Below is a small trained network, with its code and all its weights. Each question gives an input and a class and asks what happens when units are switched off, that is, made to give their printed mean instead of their output.

import numpy as np


def w(rows, s, z=0):
    codes = np.array(rows[::2]) - 128.0
    scale = np.full(codes.shape[1], s)
    scale[-1] = z or s
    return codes * scale


def norm(h):
    return h / np.sqrt((h * h).mean(-1, keepdims=True) + 1e-5)


def f(y):
    return np.maximum(y, 0)


def log_softmax(a):
    a = a - a.max(-1, keepdims=True)
    return a - np.log(np.exp(a).sum(-1, keepdims=True))


def net(x, mask):
    res = np.array(x, float).reshape(1, 5) / 4 @ E
    u = 0
    for l in range(3):
        y = f(norm(res) @ A[l][:, :-1].T + A[l][:, -1])
        res = res + np.where(mask[u : u + 4], y, B[l][:, -1]) @ B[l][:, :-1]
        u += 4
    return log_softmax(norm(res)[-1] @ U[:, :-1].T + U[:, -1])


A, B = {}, {}
E = w([
[88,119,178,167,179,37,49,194],'x0',
[118,254,182,98,77,98,222,113],'x1',
[122,128,128,129,133,131,129,131],'x2',
[125,128,130,129,128,128,130,128],'x3',
[94,205,126,159,81,211,48,235],'x4',
],0.0038)
A[0] = w([
[45,143,159,123,128,1,87,163,2],'L0N1',
[144,130,158,118,107,89,182,91,75],'L0N2',
[88,70,140,140,159,61,55,169,44],'L0N3',
[115,24,84,113,113,195,93,119,193],'L0N4',
],0.0078,0.002)
B[0] = w([
[254,108,184,195,222,174,105,139,239],'L0N1',
[135,134,24,112,161,144,197,100,201],'L0N2',
[20,124,71,57,29,110,149,90,237],'L0N3',
[224,177,207,167,203,114,134,157,253],'L0N4',
],0.0053,0.0056)
A[1] = w([
[66,2,86,122,103,36,114,57,3],'L1N1',
[82,38,117,96,136,91,118,138,13],'L1N2',
[17,68,94,118,41,129,9,159,70],'L1N3',
[52,156,83,98,29,172,176,112,92],'L1N4',
],0.0077,0.0013)
B[1] = w([
[120,172,204,78,63,149,112,138,240],'L1N1',
[103,162,168,123,99,95,96,108,191],'L1N2',
[74,84,1,139,181,139,160,142,242],'L1N3',
[108,110,113,50,66,69,107,159,251],'L1N4',
],0.0075,0.0035)
A[2] = w([
[154,220,176,210,120,227,36,201,8],'L2N1',
[64,162,184,106,1,174,23,119,32],'L2N2',
[209,95,189,150,237,45,141,65,1],'L2N3',
[162,240,111,122,82,208,99,239,66],'L2N4',
],0.0087,0.00074)
B[2] = w([
[71,254,113,103,232,112,183,52,240],'L2N1',
[127,103,162,90,68,151,54,206,219],'L2N2',
[171,45,134,219,42,154,121,161,255],'L2N3',
[117,116,240,141,167,124,53,104,237],'L2N4',
],0.0091,0.008)
U = w([
[216,57,142,229,80,146,165,127,243],'0',
[105,123,201,45,41,125,48,182,172],'1',
[110,221,201,167,237,140,109,86,119],'2',
[61,103,2,142,181,142,117,167,56],'3',
[149,135,56,19,87,78,217,78,10],'4',
],0.0079,0.0013)

Each question gives the input, the list of numbers given to net, and the class t.
The units are the neurons (one row each of A and B). Each row of codes is followed by its name. A weight is (code - 128) times the scale printed after its matrix; where a second scale follows, it is the last column's (A, B and U).
mask holds one flag per neuron, layer by layer. A switched-off neuron (its flag False) gives its mean, the last column of its row in B, instead of its output. The means were averaged over made-up inputs and are rounded, as every weight is.
A unit's drop is (log p(t) with every unit on - log p(t) with that unit switched off) / (log p(t) with every unit on - log p(t) with every unit switched off).
The circuit of an input: a set's keep is (log p(t) with only the set's units on - log p(t) with every unit switched off) / (log p(t) with every unit on - log p(t) with every unit switched off). Starting from all 12 units, units are removed one at a time, each time the one whose removal leaves the highest keep (on an exact tie, the one counted first), for as long as the keep stays at least 0.8.
units of the circuit, in order: the units of the circuit, biggest drop first
most important unit: the unit with the biggest drop
k most important neurons: the k neurons with the biggest drops, biggest first
top k neurons in layer l: the k neurons of layer l with the biggest drops, biggest first
input [2,-3,7,1,6], class 3: units of the circuit, in order -> [L1N3; L0N3]
input [7,-5,-1,7,-8], class 1: 2 most important neurons -> [L0N3; L1N1]
input [3,-4,1,-8,-4], class 1: 3 most important neurons -> [L0N3; L1N1; L2N2]
input [8,3,3,-3,-1], class 0: units of the circuit, in order -> [L0N1; L2N3]
input [4,-6,-2,7,-8], class 1: most important unit -> L1N1
input [6,3,-1,-3,0], class 0: top 2 neurons in layer 2 -> [L2N3; L2N4]
input [1,-8,6,-4,4], class 3: units of the circuit, in order -> [L0N1; L1N3]
input [-5,0,-4,3,4], class 2: 2 most important neurons -> [L0N3; L2N1]
input [-2,4,7,1,-6], class 4: 3 most important neurons -> [L0N1; L0N4; L2N3]
input [-1,-6,-5,6,-1], class 0: units of the circuit, in order -> [L0N4; L2N3]
input [-6,1,-8,-2,-4], class 4: 4 most important neurons -> [L0N1; L0N4; L2N3; L0N2]
input [-2,8,-4,-6,0], class 4: top 2 neurons in layer 1 -> [L1N1; L1N2]
input [3,-2,-8,-2,-4], class 1: 3 most important neurons -> [L0N3; L1N1; L2N2]
input [-5,7,-5,8,-2], class 4: most important unit -> L0N2
input [6,-6,-4,1,4], class 3: 2 most important neurons -> [L0N3; L1N3]
input [2,3,4,-2,-8], class 0: 2 most important neurons -> [L0N3; L2N3]
input [4,-2,-1,0,7], class 3: 3 most important neurons -> [L1N3; L0N3; L0N4]
input [4,0,-8,0,-5], class 1: 2 most important neurons -> [L0N3; L0N4]
input [1,6,2,-1,-5], class 0: 2 most important neurons -> [L0N3; L2N1]
input [-5,0,-6,-3,4], class 2: units of the circuit, in order -> [L2N1]
input [-6,6,-8,-2,-5], class 4: top 2 neurons in layer 0 -> [L0N1; L0N4]
input [-6,5,3,0,0], class 4: top 2 neurons in layer 2 -> [L2N3; L2N4]
